Below is a small trained network, with its code and all its weights. Each question gives an input and a class and asks what happens when units are switched off, that is, made to give their printed mean instead of their output.

import numpy as np


def w(rows, s, z=0):
    codes = np.array(rows[::2]) - 128.0
    scale = np.full(codes.shape[1], s)
    scale[-1] = z or s
    return codes * scale


def f(y):
    return y / 2 * (1 + np.tanh(0.7978845608 * (y + 0.044715 * y**3)))


def log_softmax(a):
    a = a - a.max(-1, keepdims=True)
    return a - np.log(np.exp(a).sum(-1, keepdims=True))


def net(x, mask):
    res = np.array(x, float).reshape(1, 8) / 4 @ E
    y = f(res @ A[0][:, :-1].T + A[0][:, -1])
    res = res + np.where(mask, y, B[0][:, -1]) @ B[0][:, :-1]
    return log_softmax(res[-1] @ U[:, :-1].T + U[:, -1])


A, B = {}, {}
E = w([
[136,150,167,86,135,108,127,109,197,165,91],'x0',
[179,66,113,165,221,208,76,203,182,179,128],'x1',
[120,2,159,86,196,165,123,106,205,65,94],'x2',
[58,99,140,173,209,144,169,190,14,143,127],'x3',
[170,83,126,145,103,199,230,97,98,61,110],'x4',
[81,73,184,171,123,45,165,129,170,46,246],'x5',
[81,94,192,54,158,141,160,74,123,165,138],'x6',
[66,119,229,196,86,162,85,112,208,111,149],'x7',
],0.0094)
A[0] = w([
[90,103,166,100,76,117,140,66,201,57,121,195],'N1',
[149,178,81,151,132,176,113,219,97,141,102,90],'N2',
[89,134,124,177,181,237,170,244,70,220,89,146],'N3',
[32,63,249,139,148,102,138,101,111,67,177,124],'N4',
[81,254,223,168,12,63,158,77,105,182,152,250],'N5',
[137,122,166,49,105,186,77,69,230,90,136,2],'N6',
[119,198,168,143,92,77,110,62,150,170,140,41],'N7',
[218,55,131,120,229,242,205,139,107,117,114,154],'N8',
[5,73,240,140,155,69,177,126,156,49,157,181],'N9',
[201,159,149,116,170,146,84,128,148,111,116,118],'N10',
[76,128,153,5,161,122,119,104,113,242,108,96],'N11',
[163,125,155,197,181,114,12,239,169,215,195,162],'N12',
],0.0077,0.0041)
B[0] = w([
[187,76,119,144,190,135,180,173,89,163,134,210],'N1',
[98,58,110,137,146,148,190,164,97,138,151,167],'N2',
[86,107,169,254,220,146,237,191,172,185,133,205],'N3',
[54,35,149,246,184,78,164,164,168,194,109,223],'N4',
[222,178,104,145,130,169,216,182,79,48,86,255],'N5',
[172,167,60,113,142,84,152,148,56,137,176,187],'N6',
[205,137,165,112,125,217,168,122,151,98,89,175],'N7',
[187,230,194,91,125,154,209,159,200,45,25,212],'N8',
[57,114,105,243,229,31,148,201,125,231,195,241],'N9',
[93,37,163,148,131,163,67,104,182,147,97,148],'N10',
[74,148,88,56,97,81,57,13,109,235,125,190],'N11',
[209,31,158,211,154,163,81,225,161,118,147,201],'N12',
],0.0081,0.017)
U = w([
[44,110,159,170,127,135,121,128,180,164,118,75],'0',
[87,169,107,64,151,83,133,53,127,195,118,121],'1',
[143,102,135,132,96,117,12,122,185,153,187,109],'2',
[190,159,163,140,123,167,173,154,153,57,94,145],'3',
[135,180,54,90,6,98,161,75,43,72,151,169],'4',
[112,138,99,175,176,89,173,182,97,140,167,154],'5',
[49,193,229,148,84,106,87,60,149,72,178,2],'6',
],0.012,0.0077)

Each question gives the input, the list of numbers given to net, and the class t.
The units are the neurons (one row each of A and B). Each row of codes is followed by its name. A weight is (code - 128) times the scale printed after its matrix; where a second scale follows, it is the last column's (A, B and U).
mask holds one flag per neuron, in row order. A switched-off neuron (its flag False) gives its mean, the last column of its row in B, instead of its output. The means were averaged over made-up inputs and are rounded, as every weight is.
A unit's drop is (log p(t) with every unit on - log p(t) with that unit switched off) / (log p(t) with every unit on - log p(t) with every unit switched off).
The circuit of an input: a set's keep is (log p(t) with only the set's units on - log p(t) with every unit switched off) / (log p(t) with every unit on - log p(t) with every unit switched off). Starting from all 12 units, units are removed one at a time, each time the one whose removal leaves the highest keep (on an exact tie, the one counted first), for as long as the keep stays at least 0.8.
units of the circuit, in order: the units of the circuit, biggest drop first
top k neurons: the k neurons with the biggest drops, biggest first
drop when u is switched off: that unit's drop, to one decimal
input [-6,5,-7,4,7,-8,4,3], class 3: top 2 neurons => (N8; N9)
input [4,-4,4,-6,-7,-3,2,-1], class 1: units of the circuit, in order => (N11)
input [-3,5,-5,-6,0,4,-7,2], class 2: top 2 neurons => (N8; N5)
input [0,5,4,3,-5,-6,7,-1], class 0: top 2 neurons => (N3; N11)
input [4,7,7,-8,-4,1,-6,-8], class 3: top 2 neurons => (N8; N11)
input [5,-6,-4,7,3,1,-2,-5], class 4: top 2 neurons => (N9; N4)
input [-7,-2,7,1,-4,-2,-1,-7], class 3: top 2 neurons => (N9; N8)
input [6,-3,-4,-8,-6,-2,-3,-2], class 3: top 2 neurons => (N7; N5)
input [6,-2,7,1,4,4,-1,-8], class 3: top 2 neurons => (N8; N3)
input [8,5,-2,-8,1,-3,7,5], class 1: top 2 neurons => (N11; N6)
input [3,2,7,0,2,-4,7,0], class 1: top 2 neurons => (N11; N5)
input [4,-2,0,4,2,-3,4,-5], class 1: drop when N11 is switched off => 0.1
input [3,-1,0,-8,-6,1,7,-7], class 1: drop when N11 is switched off => 0.1
input [7,2,-4,-3,5,4,3,-2], class 3: units of the circuit, in order => (N9)
input [6,-2,5,-1,4,-1,7,-8], class 1: drop when N11 is switched off => 0.5
